Below are the code and all the weights of a small trained network. Each question names an input and a target symbol and asks about switching units off, where a switched-off unit gives its printed mean instead of its output.

import numpy as np


def w(rows, s, z=0):
    codes = np.array(rows[::2]) - 128.0
    scale = np.full(codes.shape[1], s)
    scale[-1] = z or s
    return codes * scale


def norm(h):
    return h / np.sqrt((h * h).mean(-1, keepdims=True) + 1e-5)


def f(y):
    return y / 2 * (1 + np.tanh(0.7978845608 * (y + 0.044715 * y**3)))


def softmax(a):
    e = np.exp(a - a.max(-1, keepdims=True))
    return e / e.sum(-1, keepdims=True)


def log_softmax(a):
    a = a - a.max(-1, keepdims=True)
    return a - np.log(np.exp(a).sum(-1, keepdims=True))


def net(x, mask):
    ids = ['ΛΣΦΩαβγεζηθμξπτ'.index(c) for c in x.split()]
    T = len(ids)
    res = E[ids] + P[:T]
    u = 0
    for l in range(3):
        r = norm(res)
        for j in range(2):
            rows = slice(2 * j, 2 * j + 2)
            q, k, v = (r @ M[l][rows].T for M in (Q, K, V))
            z = softmax(np.where(np.tri(T) > 0, q @ k.T / 2**0.5, -1e9)) @ v
            o = O[l][rows]
            res = res + np.where(mask[u + j], z, o[:, -1]) @ o[:, :-1]
        u += 2
        y = f(norm(res) @ A[l][:, :-1].T + A[l][:, -1])
        res = res + np.where(mask[u : u + 4], y, B[l][:, -1]) @ B[l][:, :-1]
        u += 4
    return log_softmax(norm(res)[-1] @ U[:, :-1].T + U[:, -1])


Q, K, V, O, A, B = {}, {}, {}, {}, {}, {}
E = w([
[230,143,203,103],'Λ',
[137,142,98,110],'Σ',
[123,64,126,108],'Φ',
[147,72,91,152],'Ω',
[131,128,114,96],'α',
[127,126,133,67],'β',
[136,116,150,78],'γ',
[123,167,165,149],'ε',
[169,185,65,116],'ζ',
[151,70,167,166],'η',
[159,140,113,92],'θ',
[161,76,102,220],'μ',
[90,139,251,63],'ξ',
[59,163,49,151],'π',
[16,102,173,123],'τ',
],0.012)
P = w([
[140,123,98,171],'0',
[89,74,180,5],'1',
[89,100,180,13],'2',
[103,107,177,53],'3',
[121,125,177,66],'4',
[119,141,165,78],'5',
[119,149,167,98],'6',
[140,131,153,106],'7',
[142,165,138,126],'8',
[157,161,136,159],'9',
[159,153,148,119],'10',
[134,124,163,65],'11',
],0.003)
Q[0] = w([
[106,222,116,53],'0.h1',
[254,158,75,120],'0.h1',
[179,149,196,115],'0.h2',
[94,94,116,207],'0.h2',
],0.0067)
K[0] = w([
[72,81,187,84],'0.h1',
[191,72,141,135],'0.h1',
[190,65,65,102],'0.h2',
[2,119,186,78],'0.h2',
],0.0087)
V[0] = w([
[127,125,248,84],'0.h1',
[3,167,66,124],'0.h1',
[226,183,155,235],'0.h2',
[170,118,44,104],'0.h2',
],0.0035)
O[0] = w([
[162,254,238,56,248],'0.h1',
[133,120,110,224,57],'0.h1',
[194,222,88,174,22],'0.h2',
[152,140,81,15,192],'0.h2',
],0.0034,0.0014)
A[0] = w([
[3,39,83,142,96],'0.n1',
[99,71,88,155,138],'0.n2',
[234,138,62,87,157],'0.n3',
[124,62,200,106,3],'0.n4',
],0.0051,0.0044)
B[0] = w([
[86,58,193,97,158],'0.n1',
[98,109,167,85,140],'0.n2',
[147,119,216,1,250],'0.n3',
[119,86,68,161,98],'0.n4',
],0.006,0.0024)
Q[1] = w([
[2,222,172,139],'1.h1',
[93,147,17,166],'1.h1',
[144,151,208,61],'1.h2',
[60,91,178,57],'1.h2',
],0.0077)
K[1] = w([
[192,19,117,44],'1.h1',
[87,111,236,46],'1.h1',
[50,226,120,212],'1.h2',
[155,254,78,219],'1.h2',
],0.0081)
V[1] = w([
[29,180,117,140],'1.h1',
[135,129,31,123],'1.h1',
[254,118,201,194],'1.h2',
[83,202,110,179],'1.h2',
],0.0067)
O[1] = w([
[7,166,141,122,36],'1.h1',
[131,187,22,126,3],'1.h1',
[181,92,191,254,124],'1.h2',
[130,207,109,187,61],'1.h2',
],0.0064,0.0021)
A[1] = w([
[108,120,144,224,226],'1.n1',
[69,85,98,160,211],'1.n2',
[123,255,175,127,253],'1.n3',
[111,37,178,148,207],'1.n4',
],0.0091,0.0013)
B[1] = w([
[111,173,70,67,147],'1.n1',
[114,196,69,160,149],'1.n2',
[167,253,88,148,240],'1.n3',
[95,158,105,211,253],'1.n4',
],0.0064,0.0043)
Q[2] = w([
[123,201,133,163],'2.h1',
[3,202,73,133],'2.h1',
[91,159,90,143],'2.h2',
[115,160,31,115],'2.h2',
],0.011)
K[2] = w([
[96,128,50,78],'2.h1',
[74,254,43,135],'2.h1',
[170,58,119,82],'2.h2',
[132,53,126,100],'2.h2',
],0.0098)
V[2] = w([
[200,125,198,127],'2.h1',
[123,129,127,54],'2.h1',
[66,106,254,87],'2.h2',
[189,55,111,79],'2.h2',
],0.0085)
O[2] = w([
[205,177,181,216,157],'2.h1',
[154,179,173,35,173],'2.h1',
[71,131,253,109,254],'2.h2',
[169,16,100,94,169],'2.h2',
],0.0072,0.0038)
A[2] = w([
[114,135,179,146,81],'2.n1',
[194,139,138,44,181],'2.n2',
[139,241,191,69,56],'2.n3',
[1,90,150,157,254],'2.n4',
],0.0069,0.0042)
B[2] = w([
[126,63,134,146,133],'2.n1',
[157,208,99,216,252],'2.n2',
[147,254,98,73,235],'2.n3',
[83,78,19,230,252],'2.n4',
],0.006,0.0042)
U = w([
[162,115,189,154,187],'Λ',
[152,90,100,58,97],'Σ',
[105,77,173,91,99],'Φ',
[180,66,78,104,134],'Ω',
[114,89,159,65,105],'α',
[102,99,176,61,68],'β',
[114,91,220,98,89],'γ',
[108,235,95,233,125],'ε',
[199,126,25,104,121],'ζ',
[168,108,157,192,109],'η',
[168,100,150,90,254],'θ',
[209,110,53,185,108],'μ',
[55,171,246,146,56],'ξ',
[30,175,2,54,88],'π',
[12,163,182,124,179],'τ',
],0.013,0.0059)

Each question gives the input, a string of symbols that net reads in full, and the target symbol t.
The units are the heads (2 rows each of Q, K, V and O) and the neurons (one row each of A and B). Each row of codes is followed by its name. A weight is (code - 128) times the scale printed after its matrix; where a second scale follows, it is the last column's (O, A, B and U).
mask holds one flag per unit, layer by layer, with each layer's heads first. A switched-off unit (its flag False) gives its mean, the last column of its rows in O or B, instead of its output. The means were averaged over made-up inputs and are rounded, as every weight is.
A unit's drop is (log p(t) with every unit on - log p(t) with that unit switched off) / (log p(t) with every unit on - log p(t) with every unit switched off).
k most important neurons: the k neurons with the biggest drops, biggest first
k most important neurons of layer l: the k neurons of layer l with the biggest drops, biggest first
heads that matter: for each layer, one digit per head in row order, 1 if its drop is at least 0.15 and else 0, layers parted by /
drop of u: that unit's drop, to one decimal
input τ β α π α ζ, target π: heads that matter => 00 / 11 / 10
input τ η τ ε η β ε Ω τ, target ε: heads that matter => 00 / 01 / 00
input Ω Σ γ Σ η τ ζ ζ Ω ε ξ, target ε: heads that matter => 00 / 00 / 00
input Φ Λ β θ Φ Ω Λ γ ζ π Λ β, target π: 3 most important neurons => (0.n3 1.n2 2.n2)
input ξ θ β, target ξ: most important neuron => (0.n3)
input π γ ε γ, target π: heads that matter => 00 / 10 / 10
input ε τ α Ω, target ε: heads that matter => 00 / 01 / 01
input β η Λ ε θ π θ, target π: heads that matter => 00 / 11 / 10
input θ ζ ε α η ε ξ θ Ω π, target π: heads that matter => 01 / 00 / 10
input ε ζ β ε ε θ ζ Λ α ε Φ, target ε: heads that matter => 00 / 01 / 01
input ζ τ θ ε π μ η, target π: 2 most important neurons of layer 1 => (1.n1 1.n2)
input Φ ξ Ω ε ε π γ Φ γ, target π: 2 most important neurons => (0.n3 1.n2)
input τ ξ Φ π η, target τ: heads that matter => 00 / 10 / 01
input ε η α Σ θ α, target ε: 2 most important neurons => (1.n3 0.n3)
input ε η Λ τ β, target ε: 2 most important neurons => (0.n3 1.n3)
input π γ ζ θ ε ζ Ω τ, target π: 2 most important neurons of layer 1 => (1.n2 1.n1)
input ε θ ε θ Σ γ η θ ε Λ τ θ, target ε: drop of 0.n1 => 0.1
input Λ α ε ε β, target ε: drop of 2.h2 => 0.2
input π Φ Ω ζ ζ π Λ ε ζ, target π: drop of 1.h1 => 0.3
input τ Ω τ π π ζ θ θ Ω, target π: most important neuron of layer 2 => (2.n4)
